Below is a small trained network, with its code and all its weights. Each question gives an input and a class and asks what happens when units are switched off, that is, made to give their printed mean instead of their output.

import numpy as np


def w(rows, s, z=0):
    codes = np.array(rows[::2]) - 128.0
    scale = np.full(codes.shape[1], s)
    scale[-1] = z or s
    return codes * scale


def f(y):
    return y / 2 * (1 + np.tanh(0.7978845608 * (y + 0.044715 * y**3)))


def log_softmax(a):
    a = a - a.max(-1, keepdims=True)
    return a - np.log(np.exp(a).sum(-1, keepdims=True))


def net(x, mask):
    res = np.array(x, float).reshape(1, 3) / 4 @ E
    y = f(res @ A[0][:, :-1].T + A[0][:, -1])
    res = res + np.where(mask, y, B[0][:, -1]) @ B[0][:, :-1]
    return log_softmax(res[-1] @ U[:, :-1].T + U[:, -1])


A, B = {}, {}
E = w([
[201,99,99,90,66,194,217,219,59,68],'x0',
[28,253,185,198,81,142,123,139,86,33],'x1',
[130,200,41,182,199,238,127,62,62,148],'x2',
],0.011)
A[0] = w([
[103,143,200,163,50,118,139,150,166,117,85],'N1',
[79,141,117,104,176,62,93,52,166,109,144],'N2',
[152,99,212,120,101,65,108,151,148,127,77],'N3',
[54,141,140,89,157,106,50,87,166,138,135],'N4',
[6,175,156,163,138,123,110,93,144,39,35],'N5',
[52,148,145,179,38,152,106,146,42,29,58],'N6',
[99,164,101,140,142,36,118,54,141,166,121],'N7',
[66,105,167,133,145,146,54,76,154,170,147],'N8',
[139,84,84,58,175,93,139,131,158,182,61],'N9',
[151,28,104,74,131,135,94,62,130,140,50],'N10',
[115,154,126,118,141,75,63,73,186,162,116],'N11',
[151,122,56,157,154,184,119,110,74,137,94],'N12',
[130,69,77,117,186,128,140,102,171,174,70],'N13',
[104,109,111,192,190,233,104,88,105,147,87],'N14',
[177,180,82,190,188,222,142,105,107,153,127],'N15',
[149,146,133,164,139,104,89,83,179,101,184],'N16',
[157,66,94,146,184,103,99,138,160,159,103],'N17',
[144,101,91,121,119,142,192,200,84,88,200],'N18',
[85,88,96,59,81,65,85,206,176,114,93],'N19',
[110,160,95,168,198,184,74,70,110,171,111],'N20',
[149,117,178,69,77,140,67,153,190,127,27],'N21',
[123,186,83,127,157,184,152,27,71,156,80],'N22',
[159,110,108,56,96,172,208,198,35,92,133],'N23',
[46,135,154,147,185,85,102,92,186,206,155],'N24',
[122,125,143,92,116,64,125,145,103,125,137],'N25',
[131,132,103,86,102,131,131,113,143,181,4],'N26',
[92,130,155,185,195,114,87,87,150,101,159],'N27',
[100,89,202,78,93,81,105,168,175,114,79],'N28',
[138,83,126,94,66,207,189,184,80,67,126],'N29',
[75,140,179,136,190,116,25,110,181,199,130],'N30',
[128,80,207,119,107,61,127,157,189,146,153],'N31',
[181,141,68,84,81,152,166,232,77,107,157],'N32',
[113,177,153,179,128,100,118,119,76,75,25],'N33',
[173,104,88,110,165,143,160,157,168,158,123],'N34',
[95,97,108,127,131,126,45,103,162,184,120],'N35',
[184,78,74,90,148,136,166,125,121,174,82],'N36',
],0.012,0.0035)
B[0] = w([
[33,147,51,107,67,61,191,126,155,62,194],'N1',
[203,114,118,105,151,167,66,113,30,118,198],'N2',
[99,114,20,119,79,66,115,211,130,37,207],'N3',
[202,103,165,177,161,183,84,107,108,130,198],'N4',
[49,232,182,247,87,90,198,69,209,181,226],'N5',
[59,250,172,242,140,144,207,69,199,156,245],'N6',
[196,86,157,125,206,197,102,94,144,137,193],'N7',
[152,152,153,97,132,150,70,111,86,142,195],'N8',
[75,189,170,212,68,89,205,44,160,165,210],'N9',
[33,206,166,217,112,77,190,70,168,172,203],'N10',
[195,109,157,91,213,205,58,114,125,162,201],'N11',
[133,98,45,73,73,78,106,167,125,25,190],'N12',
[41,223,168,234,113,77,200,42,164,127,198],'N13',
[94,100,35,69,77,47,153,165,130,48,197],'N14',
[103,59,29,66,60,21,125,211,92,23,218],'N15',
[168,113,126,117,173,112,103,96,134,162,169],'N16',
[40,195,142,209,107,135,171,89,211,172,193],'N17',
[201,74,169,125,178,151,48,146,111,95,220],'N18',
[119,81,57,106,82,69,124,222,106,38,216],'N19',
[132,43,72,69,59,100,121,198,99,49,208],'N20',
[108,122,89,80,73,100,176,122,76,86,183],'N21',
[73,94,46,81,70,37,116,177,122,34,206],'N22',
[216,91,167,134,206,224,48,103,43,193,255],'N23',
[194,104,186,108,170,206,40,118,61,157,222],'N24',
[105,95,101,99,126,69,145,161,98,111,169],'N25',
[97,161,137,175,122,141,156,118,155,124,146],'N26',
[168,109,187,152,161,211,95,62,97,119,188],'N27',
[84,106,20,71,79,28,118,189,115,92,224],'N28',
[215,82,197,133,219,191,27,81,86,200,244],'N29',
[213,103,170,120,197,153,58,138,53,147,224],'N30',
[114,76,66,76,85,53,100,206,108,1,232],'N31',
[182,57,168,121,207,233,23,77,44,154,242],'N32',
[35,209,182,190,96,106,199,56,191,172,187],'N33',
[86,173,166,197,109,127,180,88,172,193,191],'N34',
[184,144,143,198,201,155,71,103,68,147,185],'N35',
[41,199,168,221,87,115,221,58,160,165,211],'N36',
],0.0077,0.02)
U = w([
[220,84,237,68,203,206,48,116,60,165,254],'0',
[79,87,60,3,48,22,125,219,108,31,54],'1',
[26,231,252,218,96,99,218,62,198,172,6],'2',
],0.011,0.0035)

Each question gives the input, the list of numbers given to net, and the class t.
The units are the neurons (one row each of A and B). Each row of codes is followed by its name. A weight is (code - 128) times the scale printed after its matrix; where a second scale follows, it is the last column's (A, B and U).
mask holds one flag per neuron, in row order. A switched-off neuron (its flag False) gives its mean, the last column of its row in B, instead of its output. The means were averaged over made-up inputs and are rounded, as every weight is.
A unit's drop is (log p(t) with every unit on - log p(t) with that unit switched off) / (log p(t) with every unit on - log p(t) with every unit switched off).
most important unit: the unit with the biggest drop
k most important neurons: the k neurons with the biggest drops, biggest first
drop when u is switched off: that unit's drop, to one decimal
input [4,-5,4], class 2: most important unit => N36
input [0,-7,-6], class 2: 2 most important neurons => [N9 N10]
input [-4,4,4], class 0: 4 most important neurons => [N27 N28 N31 N3]
input [8,8,-3], class 0: 3 most important neurons => [N29 N23 N32]
input [-8,1,-8], class 0: 2 most important neurons => [N24 N30]
input [8,8,-5], class 0: 4 most important neurons => [N29 N23 N32 N18]
input [0,-7,-7], class 1: 3 most important neurons => [N31 N19 N28]
input [-3,3,-4], class 1: 2 most important neurons => [N23 N29]
input [-3,5,5], class 1: 2 most important neurons => [N20 N15]
input [0,-3,3], class 1: 2 most important neurons => [N6 N5]
input [-8,8,3], class 0: 3 most important neurons => [N30 N24 N2]
input [6,-2,7], class 1: drop when N10 is switched off => 0.0
input [-3,-7,-8], class 1: drop when N31 is switched off => 3.6
input [-3,0,-4], class 1: drop when N29 is switched off => 0.3
input [4,-1,5], class 1: most important unit => N15
input [4,-7,6], class 2: drop when N13 is switched off => 0.2
